Each row comes from the steps of one path. Every step used is in the known rows, and no mark comes twice. Write the path behind each row, first mark first.
Each row is shifted at random along 5 fixed directions that mean nothing.
Known rows:
bivodud motim dudim nutisi nere dinad bisibez refe: [  94  -42  -50 -129 -329 -321   84   36  156   -4 -159  110 -211  -62
   -9   14 -172 -222  135  212  163   57 -217 -169   70 -140  -24 -159
 -292  121   28  166  200 -111   25  -63  -79  316   41  129   60  -25
  -60  230   51 -170  -91  146  -14  236  245 -338  -17   80  281 -105
   87  -20 -382 -165  208  -44 -174 -397]
motim dudim nutisi nere: [ -75   97  -15 -111  -72  -41   94 -165  -27 -129   75  -21  -63   13
 -224   30  -64   34 -146  214  107   69  -16  -86  -85  -34  -32  -13
  -18  -41   75  -27 -110   -5  -44   23   18  110   51  -42   38  -29
  -46  -60   11   18  -48   33  107 -153  -53 -174  -43  107  178   -4
   -4   34  108 -145   26  -81  -39   14]
rimor motim bisibez refe dudim nutisi dinad: [-162 -145  -30  113 -156  387 -265   35  -75    2  267  -25    3   46
   15    9   31   13   49  -63   20   58   94   94   62  -13   38    8
 -112   74    2  204  176   94 -268  329  -10   52  -34 -153 -204 -108
    0 -421  -81  166  -78   12  116  277  396 -462 -101 -152 -119   82
    7 -113  218  -36  -30 -157 -187 -150]
motim nere dinad gifip bivodud nibob rimor: [  59   50  -10   43  207  188 -135 -122  -13  -32  -69 -158  191 -164
 -139    9  124  206   21 -121  -25  -39   43  186   -9  140  -59  248
  146 -106 -116  179   22   82  214  -33  145 -115  170 -312   13   68
  -28  200 -115  173  248   18  -70 -119 -195  475   15  -98 -115   58
   35   58  115  122 -111   58   93   21]
refe bivodud motim bisibez nutisi dinad: [-150  117  -96  -59  -54   55  -48  155  215   54  -59  -47 -118   56
  125    2  -72  -23  -67  -89   31   90  -22  -85   66 -114   21 -204
   68  -62  107   36   -8   -4  -28  112 -115   16 -116  107  -17  168
  -54  -69   42   -9 -111 -119  -26   22  204  -95   25  -45   78   -2
    9  145   99 -169  -89 -111   44  254]
nutisi nere dinad motim bisibez dudim: [  -9  290 -210 -178 -144  121   28 -192  140 -168 -279 -117 -189 -155
   41   69 -122  136 -288  282  -27  124  -90 -231   30   41  -56  104
  108 -151   56  119  -88   63  106  339 -173  239   35 -320    7   44
 -127 -185  108   55   77  -45  215  -89  -77 -477  -27   69  168  153
   96  328  295 -233   79  -75    5  178]
motim bisibez nutisi dinad dudim: [ -32   20 -126 -256  -75   63  115 -227   24  -80   41  166    6 -103
   89   35  -28  -60 -170   75   10  153  -43 -208  105  -65  112 -147
 -127 -164  138  -51 -127   -7 -122   94 -144   54 -220   90   46   21
   27 -267  109 -185 -174  -59  191   48   83 -501 -130   76  237  187
   67  218  227 -156   46 -145   42  202]
bisibez refe dudim nutisi dinad nere: [-259 -109   94  141 -124  -28  -85  -38  -33   69  199  130    8    0
  111   44   70 -110   -7  -20   90  123  -52 -109  -37   27  -65 -178
 -229   68   61   18  -21  -46 -167   85  -14  118 -131  101  -71 -232
   71 -279   83   23  -80  150   65   99  191 -189  -83   94   13  -12
   -7  -63  -99   42  116  -78 -248 -197]
dudim gifip bivodud nibob: [ -73  186   17 -146  138  -42   69  169  233  123   22   41  116  -27
   94    4  164    2 -136   40  -39   50  -62  -51   14  171   14   88
  235 -164  115  -18   11  -30  -69 -193  -19 -137  -60  214   45  164
  -60   -6  -18  -49   30 -143 -305 -225 -356  266  109  -19   11  -68
   59  168  226 -226 -170   19  186  181]
nibob gifip dudim nutisi nere dinad motim: [ -80   79  -31   78  -42 -222  227 -223  -62 -122  -74 -102 -119  -69
  -13   28 -107   19 -164   36  -72   14  -79  -67 -101   36 -112  -36
 -110   10   -3 -159 -215  -76  159 -174   58  146  118 -100   98 -108
   40  263   95    2   49  127   82  -87 -252    2  -49  214  147   68
  -11   67 -206  114  152  -15  -67  -57]
nibob gifip nere dinad bisibez nutisi bivodud motim dudim: [   5 -181  -29   26   55   20  154 -144  -27  -98    1  172  131 -126
  105   40  -11  -85  113 -179 -110  -24  -19   36  204 -109   61  -74
 -201  -77  -55 -130  -48  -91   23   34 -104  -54 -111   81   75   68
   89   27  113 -261   42  112  163  112   11  119   47  -87   76   96
   80   76 -254  189   23   41   56  122]
bisibez refe dudim gifip nere dinad: [-248  533  -79  -93 -248 -203  -34  149  311   43   69 -221 -339   -8
  -47   -3  -90   32 -335  201  -58  157 -197 -282 -125  217 -170  -19
  250   26  182  -22  133  -32  205   34  -77  192  139 -232   61  188
 -175  353  -42   91   89  -87 -268 -341 -225 -684   48  144  192 -148
   52  254  110 -387   62  117 -142 -102]
dinad bisibez nutisi bivodud motim: [-254  293 -128  -92  -27 -170  143 -108  150 -108 -106 -188 -313  108
 -155   28 -148   83 -358    7   83   48  -42 -297 -131    4 -127 -133
  178 -130  230   78  -72  -45  299   80  -28  281   -1  -79  167  111
 -148   54  -53  177  -48 -122  130 -246  -34 -265 -130  167  256  -73
  -31  289  181 -223  -94  -43  -15  225]
bisibez dudim gifip bivodud motim: [-273 -117   38   78  146   71 -148  119   35    0  -76   64  149  -42
  181   33  170    0  -99 -108  -13  -58    5  -36  118   93  -91  210
    3 -175  -60   76  154  -27   20   99   37   94  -26    4    2  -68
    1 -268   19   42  103   13   25  -34 -155  267   39  -42  -80   -2
  181   98  313  -26 -273 -109    8    3]
bisibez refe bivodud motim nere: [  14 -128  197  279  157 -288 -146 -342 -231  -23   -3  -79  -83  207
 -274  -41   25  -86  -70   55  289   57   77 -160 -224  -90 -136 -151
 -114   16  -71   66  -19 -122  146  -26  287  175  -20 -116  194 -174
   75   29  -99  159   -9   20    9 -240  -22   67  -92  299  -60 -261
 -187 -191   41  189 -156  -18 -260 -157]
dudim nutisi dinad gifip bivodud nibob: [-338  292  -52 -131  -15 -456  285  183  297   33 -132  -13 -152  -55
   38   66  -36  -53 -287   87  150   20 -260 -276 -138  109 -110  -66
   91 -137  221   -1  -94 -151  235 -423    4  130   19  206  211   49
 -115  266   44 -157  -31   23 -229 -269 -285  244   10  246  414  -41
   95  289  -54 -295    9  -29   30    2]
dudim nutisi dinad bisibez: [-211   25   22   11  -86  -48  -29 -155  -88  -68  143  -64 -146   99
  -37   -1  -70   -1  -24 -153   39  -37   33   -5  -91   -7  -51  -91
  -48   92   56    9  -95   19  -14  -41  107  134   -2  -20  -12  -64
   -4   18  -61  107 -161   64  105   37  165 -292 -162   75   80   40
  -72  -53  -12   -7  112 -177  -55  -97]
nutisi nere dinad bisibez refe bivodud nibob: [ -55  257 -133 -168  -11  210  -10 -164  456  107  -61  154  170 -325
  203  169  182   -9  -60  -63   60  337 -227 -224  280  132  -27  -82
   56 -322  324  286  134  -48  -18   94 -220   51 -213   60   56  210
  -89  -56  187 -102   73  -27  -90  -74  -73 -141  124  -99  104   48
  195  443   75 -352  -32  -17   91  253]
gifip dinad bisibez refe: [-130  120  -28  -55  117  463 -242 -454 -102  -27  363 -120   50  -28
 -203   47  153  191 -107 -218 -159  156  194  100   55  246   -9  176
  156 -105  172  141   34  145   28  400   20  -47  -55 -372  -91   36
  -46 -217 -175  279   85  -76  207 -198  -16 -515 -136 -155 -137  109
  -45  117  581   -3  -94 -101  -22  121]
nutisi nere dinad dudim gifip nibob bivodud motim bisibez refe: [  56  -56   52   -4   -6 -341    3  -27  -83   45 -145   13 -151   29
 -167   12  -77  -97  186   51  111  -68  -38  -44  -91  -54 -131   44
 -101   99  -43   87   95  -79  172  -79  198  160  168   19   49 -154
   13  256   -6  -94   30  144   -3  -20  -21  141   20  145  -27 -125
  -36 -145 -164    6   93  -26 -106 -310]
nibob gifip dinad nutisi: [-265  205  -73  -19  -96   27   50   56  281  134  206  -29   96 -149
  -11   26   84  -15  107 -170 -177   23 -113   43  148  214  -24   26
   84  -44  124  -57  126  -24   43 -260  -49 -108   38   77   58  124
  -77  362  -18   16   32   50 -175    3 -153   77   72 -106  173    2
   86  148 -157 -118   74   62   49  -73]
nere dinad dudim nutisi: [ 253   36  -85 -240   -6  417   60  -15   38   73  195  163  132  -39
  331  -13   51   19   39   28 -281   81   69  130  194   31  244  -54
   46    2   62 -209 -100  171 -277  165 -271 -284 -238  198 -279  160
   95 -302   98 -136 -217 -207  -22  224   47 -381  -27 -282 -115  292
  -29   76   16   13   36   29  222  394]
refe bisibez nutisi dinad: [-752 -206   60  338 -117 -119 -255 -304  -45  -88  142   61  110 -156
 -138   87  134  -53  -13 -371  280   40 -116 -112   31  -15 -225  -80
 -336 -128  -55  228  146 -159   43  -62  282  479   13 -235  223 -221
    1   80  -30  167   97  387  262    6  267 -131 -152  192  143  -89
  210   41   63   59    7 -217 -306 -413]
rimor motim nere dinad bisibez: [ 261  -66 -100  -37 -214   26  -65 -220  179  -16 -202  125   46 -269
  111  -18   -7 -116   -4  228   86   60 -202 -202  161  -39   86   39
 -216  -97 -109  204  187  -14 -122 -188  -54  137  -36  -61  135   23
  -10   60   63  -33  107   44 -137  230   33 -279   29   62  204  -21
  165  114 -136  -53   52   19  -75 -291]
nere dinad gifip nibob bivodud: [ -60  279  -17   25  114 -293  108 -109  -49  100   -7 -170 -127   80
 -200  -23  -33   70  -28  -36  -30 -106   -7  -57 -237  139 -128   69
  213   46   33 -160 -118    0  304 -276  210  -16  182  -73   64  -51
    8  395  -72   44   -4  -19 -152 -287 -363  265  -26  178   -5  -59
 -132   -4 -102   65   83  164   -8   29]
gifip nibob nere dinad: [ 448  -66  152  139  152   95  -66 -231 -370  -33  225   -4  151  107
 -133  -80   38   75  205 -278 -196 -121  222  252 -100  -33  125  -37
  103  168 -185 -279 -345   48 -102   61  109 -313  -15  -47  -27   44
  194  114  -54   27   34   -8  -72 -163 -130  163   26   -3 -347  -63
 -233 -276 -139  450  117  137   85  157]
dinad dudim gifip nibob: [-184  -30   82  -87  103   58 -161   -7  -77   54  145   64  168  -46
  -21   16  175   51   -7  -50  -73  -53   63   44   19  165  -56  267
   64  -78  -21  -44  116   57  -31  -25  133  -82   49  -44   11 -109
  -30  -85  -14   36   36   52   78  -87 -137  111    1  -32 -118   -6
   91  -36  226 -102  -52  -57   61  -97]
bivodud motim nere dinad bisibez refe: [ 307  -91   23  -17  -84  103 -172 -135   60   81   -9   50    5  -29
  111  -34   15 -105  213   32  -21   98   -7   49  119   -2   67  -71
  -85   89 -102  186  159   29  -51  120  -49  -25  -78   14  -52   38
   22  -43  -57   39  -21  -15  -82  217  162 -211   -9 -121  -93  -62
  -57  -77 -158   85   67   38  -69 -148]
bisibez dudim gifip nibob bivodud motim nere: [ 123   54   19  -47  163   -8   56  211   69   61 -147   -8   14   64
  125  -26   34   11 -117  167   -3   -3    6  -37  -62   43  -36   81
  219  -92  -71 -121  -57    3   -6  -38  -21 -216  -11  196   16   50
   13 -233  -25  -38   45 -140 -174 -170 -286  319  142    9  -52  -56
  -10   55  176  -62 -193   66   79  209]
rimor dudim nutisi nere dinad: [ 174  272  -54    0 -206 -319  206  -26 -165 -151   36 -242 -425  244
 -291  -94 -321   38 -138  297   47  -14    8  -57 -326 -193  -32 -204
   89  266   43 -180 -321    0   32  -16   67  157  180  -82  -36   26
    6  268  -59   75 -176  -57  -42 -191  -15 -440 -123  241  148  -46
 -243 -140 -144  -30  221   52  -92   -2]
nutisi dinad motim dudim gifip bivodud nibob rimor: [  81 -180   59  -53    4 -349   10  362  -13   39 -381   59   35  -49
  111 -109   -2 -123   72   -2   62 -200  -89  -44   15   -9  -34   72
 -126   54 -141   43  119  -63   -8 -312   67   74  145  136   91  -81
   -9  217   21 -129   20   84 -117  179  -52  481   18   97   48  -74
  138 -125  -63  -53    5  -80    8 -286]
rimor bisibez dudim nutisi: [-275 -242   28  206 -246 -224  -66   24  -92   14  103   98    0   57
 -157   -5   -5 -162  118  161  232  -51  -67   16  -26 -124   -7   53
 -308  127 -126   76  231 -101 -170 -179  186  333   85   15   52 -273
   -5   23  -87   42 -124  167  103  220  321 -214 -100  127  109 -119
   89 -257  -91  -48  114    6 -221 -563]
dinad dudim nutisi bivodud: [-176  230 -118 -212  133  370  116 -211   79  -75  163  -16   20   -4
   39   88   59  184 -343   31 -110  117   71  -82   51  154   41   43
  211 -229  290  -36 -102  128   43  204 -169  -37 -142  -61 -107   82
  -59 -372   59   91 -115 -213  206 -147 -109 -316 -104 -111   55  242
   11  312  415 -205 -158  -37  169  517]
nutisi nere dinad gifip nibob rimor bisibez refe bivodud motim: [ 263  -13  -24   20  -28 -192  -97  284   44  182 -346  -31   -2  -38
  -37  -36  -43  -18  149  -40   85   13  -45  -44   -9  -43  -58  -19
    5  105   25  166  119  -17  164  -36   -4    2  133  -32    8 -102
    0  288   38   52  119   10 -121   29   37  393  100   38 -138 -180
   29 -122  -90   11   36  142  -43 -177]
bisibez nutisi dinad gifip bivodud: [-318   29   -9   70 -102  -94   67  381  260  280   87  122   62    5
  263   14   65 -136  216  -80  -18  -15 -127   89   55   87   23  -32
  -16   88   60    2  155  -11  -51 -266  -54  -24  -34  352  -87  -66
  -35  -38   47  -61 -162   82 -184  217   64  473   26 -112   36   -1
   27  -28 -293  -66  113   57    7 -113]
bisibez refe dudim nutisi: [-135  329  -31  -35  -38  374  -82  144  -13  104  477 -262 -186  328
  -61  -45   -7  169 -120   14 -185  136  203  167 -172  167    4  -55
  391  178  182  -94  -27  182 -101  402  -99 -158   -8  -81 -321  134
  -64 -321 -224  326 -244 -280  -48 -102   90 -561 -116 -213 -248   45
 -259  -59  258 -145  -44   46  -32  314]
rimor nibob gifip nere dinad motim: [  -7  181  -80   84   52  371 -200  -27  173  148  224 -126  216 -158
   60   37  137  164  177 -119 -259    8   -6  234  116  295  -37  254
  245  -24 -135   -8   80  119   26  -45  -48 -327  137 -182  -68   54
  -69   39   13  204  193   -3 -122   22 -227  246  159 -288 -158   45
   26   32 -131   19   24  157  109  106]
gifip nibob bivodud motim dudim nutisi: [   5 -138    9  -35  134  -55   54    5  -72   36   17   90   93    5
 -167   -8   50  -25   44  -86   39 -135   36   60   10  -44   15   85
  -42  -62  -61  -90    0  -47  -12 -120   88  -78   53  154   42   -5
   56   39  -74  -87    4    8  -16  -46  -39  352   45  -19   10  -38
   72  -65   23   48 -149   15   31   17]
nibob nere dinad nutisi bivodud: [-166  184  -66  142  -57  407 -143 -190  186  -30  218  -63  118 -154
  -38  108   76  157  201 -296 -140  -39   -8  178  183  136    3   49
  128  -44   61  146  108   96  116   81  -29   26   51 -199  -99  144
  -78  195   42  222   76   49   54   65  130   54   34 -251  -73   68
   28  137 -204   24   75   90  105  107]
nutisi bivodud nibob nere dinad: [  53  -32   60  150  126  281 -132 -167  111  -20  120   95  381 -201
   47   96  209   67  212 -344 -100   21   -9  162  246   94   56    8
   44 -151  -34  105   14  -19  -35   16  -16 -130  -65  -49   43  116
   28   84  120   -4  187   91  -26  -19  -81  401  147 -175 -171  -31
   73   90 -150  136    8  120  125  183]
nutisi bivodud motim nere dinad gifip nibob rimor: [ 609 -143  127  -38  294   95    3  105 -281   25 -247  -85  119  134
   76 -124  -36  120   85  -95 -179 -154  258  182  -86  -40  101  -59
  169  125 -154 -176 -287  150   93   99  -31 -431  -29   14 -113  -18
  154  -73   17   25   78 -146  -29  -20 -184  578   31  -82 -342   33
 -222 -197    8  447  -36  166  180  341]
refe bivodud nibob nere dinad nutisi: [  46 -111  138  247   86 -153   -7 -344 -128  -85   84  141  167  -83
 -100   40   90  -74  170 -241  111  -72  -32  -36   17 -140   21 -198
 -193  -57  -74 -128 -162 -151   10 -220  176   46 -121   49  190   67
  143  392   91 -117   22  124  -45 -103   32  171   22  166   -5  -71
  -39  -43 -420  269   42   19   18  -23]
dinad dudim nutisi bivodud nibob: [-278   33   71   25   85  -57   57  -22  -68  -51  188  -60  -20  139
 -180   42   26   70  -22  -53   49  -67   75   79 -102   28  -53   24
   83    1  106    1   -3    3   73  -23  124   62   41   10   13  -33
  -66    5  -55   64 -124   36  175  -75   79   91 -105   -3   -6    7
  -77  -46  -32  -84    5  -22   34   59]
gifip nere dinad dudim nutisi bivodud nibob rimor motim: [ 407 -328  -21  -28 -134  105   50  429  166  113 -183  328  324 -265
  252  -29   49 -113  313 -108  -67 -133 -119  130  333 -112  250   15
 -230   41  -78   55  206   18 -297 -181 -258 -196  -75  311  -33   95
   65  116  185 -252   94   77 -151  506  256  373  176 -255  -28   55
  237  -77 -425   72   70  169  163 -145]
motim bisibez nutisi dinad dudim gifip nibob nere: [ 158  273  -82 -289 -120  -59  204  174   36  -59   83  -32 -234  100
   30  -32 -192   26 -145  187  -91   57  -13  -49 -149  -48  101  -81
  221   68   82 -255 -239   34  -44  -20 -144 -190  -16  145   13  183
  -68    0   -1 -141 -147 -155  -72 -169  -38 -362   32   68  144   24
 -104   71   48 -241  137  -25  146  212]
dudim gifip nibob bivodud motim: [  76 -156  192  121  235 -257  -42  137 -186  141  -28   15   70  198
  -56  -90   77  -63  145 -169   -8 -197  130   73 -139    8  -58   20
   71   86 -141 -190  -85  -45  -16 -223  244 -171   52  247   39 -116
  123   90  -70   13    6  -10 -184 -124 -239  622   69   95 -245 -205
 -122 -265  -38  224 -122   36   31  -37]

Write each row's path:
[ 222 -127  -41  -28  -15  101   76 -210 -105 -177 -105   16 -118   17
   39  -18 -128  -12 -112  186   18  -10   33   -2   38 -206  106 -103
 -145    0  -58   13 -107   18  -19  100  -68   80  -72  -63  -59   28
   59 -142   18  -25  -45  -71  151  102  166 -309  -81   -9   89  132
  -23   17    4  105  -33  -11   14   89] | rimor dudim nutisi bivodud motim nere dinad bisibez
[  96 -212   52   89 -114   92  -40  -41  138  106    4  135    8   -4
  164   38    3 -159  244   61   91   53  -63   97  143  -69   78 -146
 -232  103  -40  215  232   -3  -71  -16  -55   84 -125  158  -95  -45
    5  -95   14  -17  -80   53  -27  368  343  -71  -10 -161   -2  -18
  -21  -94 -314   89   75   55  -70 -207] | dudim nutisi bivodud motim nere dinad bisibez refe
[ 298   26 -104  -92  164  248 -157 -188 -327  -65 -135 -165  -97   59
 -173  -78  -24  197 -236  198  -14   25  206   -2 -122   -6   14  186
  103  -14  -24  -10  -36  173   36  303   81  -35   95 -442 -147  -48
   16 -123 -120  157   29 -274  170 -119   10 -439 -123    5 -212  115
  -54  -65  664  -22 -167   -7   31  151] | nere dinad motim dudim gifip nibob rimor bisibez refe bivodud
[-123   64 -113   36   75   68   35   -4  115   70  127  -88   19  -21
  -39   44   -7   46   61  -62   11   43  -27   62  -53   19  -65    0
   79  -61  -23   63 -107  -22   51 -114    7 -166   40   94    7  -23
  -29 -117   -8   82   60   10  -69  -21  -73  378   53  -52   99   10
  -45   51  -82    1  -62  -56   23  129] | rimor nibob gifip bivodud motim bisibez nutisi dinad nere
[-192   89  110   93   -1  -88   93  326   78  234  283  -94    0  208
   69  -50   69 -101  231 -261 -228   21   51  187   13  172  -29 -125
  163  210  169  -92  165  -61   -7  -77  -61 -165    2  175  -69   64
  -25  151 -113  -25 -127   30 -140   59  -35   89   34 -140 -190 -100
 -160 -147 -297   -6  149  144  -76  -30] | nutisi bivodud nibob gifip dinad bisibez refe dudim
[-148 -183  148   94   19 -141 -175  118 -143   -5 -118  -34 -133  134
   40  -51  -37  -62  -16  177   29  -66  100   -4  -79 -131  -44  111
 -120   85 -144 -117   56    3  -52  101   74   58    1  -67  -42 -142
    4  -79   26  -30   98   55  104  -40  100   -9   70   97  -89  -72
  -19 -167  121   93  -68 -140 -105 -226] | refe bivodud motim bisibez dudim gifip dinad nere
[ 247  -98   51  153   23   44  -79 -157  -72   54   70   46   59  -19
 -120   -3   70  -34  298  -61  -13  -44   34  228    8   17  113  125
  -39  115 -175  146   74  -36  -23   26   69    2   53  -87   -9   28
   14  131 -126   27   59   44  -91   79  112  169   37  -88 -210  -87
  -86 -187 -206  183   89  102   -9 -196] | gifip bivodud nibob nere dinad motim bisibez refe
[ -48  -79  -19  -21   89  239   21   66 -119  -90   48  -73   92   99
  -52   12   28  144    2 -209   11  -60  158  147   14  -14    3   31
   97   -6   77   77   -1   93  -50  190  -24  -24  -24  -31  -98   15
  -25 -213  -86  143 -100  -67  235  122  197  -14 -116 -153 -119  125
  -20  -34  177  -11  -59  -52  104  189] | dinad bisibez dudim nutisi bivodud nibob rimor
[  31  178  -57   42   88  198    3  155  113  -64  -92  -48   15  -76
  258   36   55  131  -96   40 -168  -25  -41   81   35  125    6  220
  249  -92  -98  -50  -56   40   43  135 -116  -83   29  -81  -54  186
  -60 -115   26    5  122  -96  -94 -106 -214  134  124 -120 -117   86
   55  182   65  -58  -78   39  157  243] | bisibez dudim gifip bivodud nibob nere dinad motim
[  29 -156   34   97 -132 -230   11  -30   56  -54 -301   58  -86  -26
  165   -8  -91 -167   75   78   94  -71 -121 -130   95 -132  -37 -101
 -221   40 -114  121  163  -91  113  -62  -17  289  -20   12  102  -74
    6   59   86  -93  -11  141   90  229  154  -49  -24   95  116  -50
   66   -6 -312   79  111   30 -134 -235] | nutisi bivodud motim nere dinad bisibez dudim
[ 302 -198  -46  -94  141  235   40 -226 -279  -25  -56  155  193 -106
 -103   42   50   63  -47  149  116  124  104   22   19 -119  105   26
 -191  -76   63  -25 -121   71 -100  154  -21 -112  -91 -117 -127 -169
  136 -237   77 -116   15  -68  193   -9   58  -77  -42   -7  -91  184
   28  -65  329  114  -62   17   39  115] | motim dudim nutisi nere dinad gifip nibob rimor bisibez refe bivodud
[-402  -61   13  127  -81  -88 -164  -36   -4 -108  -87  -70 -169   -1
  -52   69  -95    4   43   59  150  -14  -34  -20  -15 -189 -172   32
 -183  -12  -83  101  143  -27  140  117  189  340  113 -201   16  -68
  -75  131   73   32   39  176  237   47  266  -79  -18   66   39   -5
   59   -7  -97  -70  -19 -216  -96 -209] | refe bivodud motim bisibez nutisi nere dinad dudim gifip
[ 327  -90  -65 -256  150  355  -50  111  -97  -98 -196   20  218 -191
   65   22    8  209   -8  -90 -164  -44  116  142  137   -9   51  145
   60 -102  -66  -40 -172  161   27  307 -163 -315   28  -99 -138   51
   44 -157  101  -57  199  -29  149   13  -95  343   90 -222 -116  199
  122   87  211  118  -91  -46  212  309] | bivodud motim dudim nutisi nere dinad gifip nibob rimor
[  12   62  -20    0 -165 -129   78   24  185  -24 -161  -92 -260   53
   50   -8 -183  -55   -3  140   59  -50 -106  -21  -27  -97   -6 -131
  -41  107  -23  101   75  -10  137 -137  -26  180   46   24   13   94
  -85  226  -20   41  -42    7  -67  136  190 -142  -13    4  174  -45
  -35   27 -317  -31   90   34  -20 -125] | dudim nutisi bivodud motim nere dinad bisibez
[ 229 -290  126  208   73   29  -99  337 -314  -45 -120 -103   23  217
    2 -189    0   32   47   57  107 -147  172  204 -203 -141   24  114
   65  183 -283   18   36   51 -220   15  120 -105   97  -37  -75  -23
   82 -204 -246  179   37  -48 -120  111   92  172  -13  -12 -320  -81
 -106 -360  131  216 -188  -39  -52 -167] | refe bisibez dudim gifip bivodud nibob rimor motim nere
[ 166   74  -31  -41 -143  -17   26  355  -42  -33   49  -82 -119   75
  -37  -53 -162   46   85  138  -39 -138   -3  117 -139  -20   60  138
  132  187  -92 -110  -27   79  -23 -118  -49 -225  203   24  -38  -10
  -75   48  -39  -21  -22   22  -94   37   40  202   93  -43   38  -52
  -53 -165 -229  -74  135   42   -2 -123] | rimor motim dudim nutisi dinad gifip nibob nere
[ -50 -288   22  132   -9 -188  252  100  -44  -63  -29  135  138  -28
  -22   23    1 -156   14   97  114  -48  -69  -36   69 -146   79  -39
 -262  -70  -29  -78   23 -164 -186 -261    2  -11  -88  186  176 -103
   48  -39   66 -302   34  116   12  130  -29  141   63  108  227    6
   87  -42  -78   68   -5    8  -64 -154] | rimor motim bisibez dudim nutisi bivodud nibob gifip dinad
[  71 -227   48    8  218  332  154   30   11  100  233  287  470  -97
  396   72  224  -59  303 -257 -235   28   54  281  311   36  175  -91
  -87  -82   15 -186  -62   20 -265  -64 -142 -401 -273  379 -171   37
  167 -260  196 -311 -151    8   22  316  -55  403   72 -331 -203  259
   -2   -5 -297  193   27   77  249  388] | nere dinad dudim nutisi bivodud nibob gifip
[ 451  138  -68 -284   83   24  111  264   41 -125 -255  -78    8  -19
  -96  -96  -75  127 -293  225  -32  -18   41 -162  -32    8   92   84
  272 -122   86  -52  -89   75  -67   24 -187 -255   47  -17   79  212
  -72  -13   27  -48  161 -259 -136 -213 -296   47  126   17   65  -52
   47  131  386 -218 -194   80  200  300] | nutisi bivodud nibob rimor motim dudim gifip nere
[ 171 -212   70  -88  -20  -86  178  392  111  244 -110  263  109   83
  258  -34    6 -200  297  140  -25  -13   12  131   67 -125  203  -73
  -93  121  -58  -88  -16  -24 -227  -84 -184 -192 -168  543 -123  -52
   66 -281   84 -200 -126  -10 -150  245   57  621  132 -131 -112  -37
  -68 -172 -300  122   37   50  127   12] | dinad gifip bivodud motim bisibez nutisi nere
[  61  140  -38 -195  -63 -179  166   24  -37  -13   31 -130 -377  321
 -182  -41 -208  -27 -134  240   62   28   86 -107 -185  -56   30 -134
  106  142  192   17   19   22  142  124  -66  130   -1   49  -61   -5
  -91  -57 -113   46 -280 -205   98  -25  156 -464 -160   62   89  -40
 -209  -56   86 -181    9    4  -42   81] | dinad dudim nutisi bivodud motim bisibez refe
[ 468 -353   -9  -80 -119  -46  -78  193  -14  -76 -330  253  279 -287
  130  -56   36 -125   89  128   79  -54 -100 -101  232 -166  161  104
 -288  -83 -244   44  124  -49 -331  -68  -98  -82  -66   54  132   13
   80   37  137 -294  243   51 -124  254   18  -29  169   30   65  -22
  280  -33   56   39  -20   15   56 -281] | bivodud nibob rimor motim bisibez dudim gifip nere dinad
[-502   38   -5   -2 -141  103  -51  224  134   -6   83   81    9  -89
  286   77   41   16 -118  -73   -2   73  -93  -10   50  106  -53   68
    9  -27   47  -41   49    8  -27  105 -182   30  -75  -17  -64  -46
  -57 -249   51  -25   17  141  121   -1  118 -203   42  -80   71  125
  177  144   74 -119   43  -89  -44  -46] | refe bisibez dudim nutisi dinad gifip nere
[-116 -279  227  197   51 -343 -105   -8 -279   85   50  -21 -121  244
 -157 -108    2 -203   86  -37   41 -101  115  -22 -123  -54  -67  -90
 -230  177 -122 -133  106 -128    0  -89  246  152   38    7   29 -209
  131  150 -132  -25    9   64  -62  -38  -19 -112  -46  220 -137 -192
 -114 -313   35  260  -73  -54 -281 -398] | nibob bivodud motim bisibez refe dudim gifip dinad
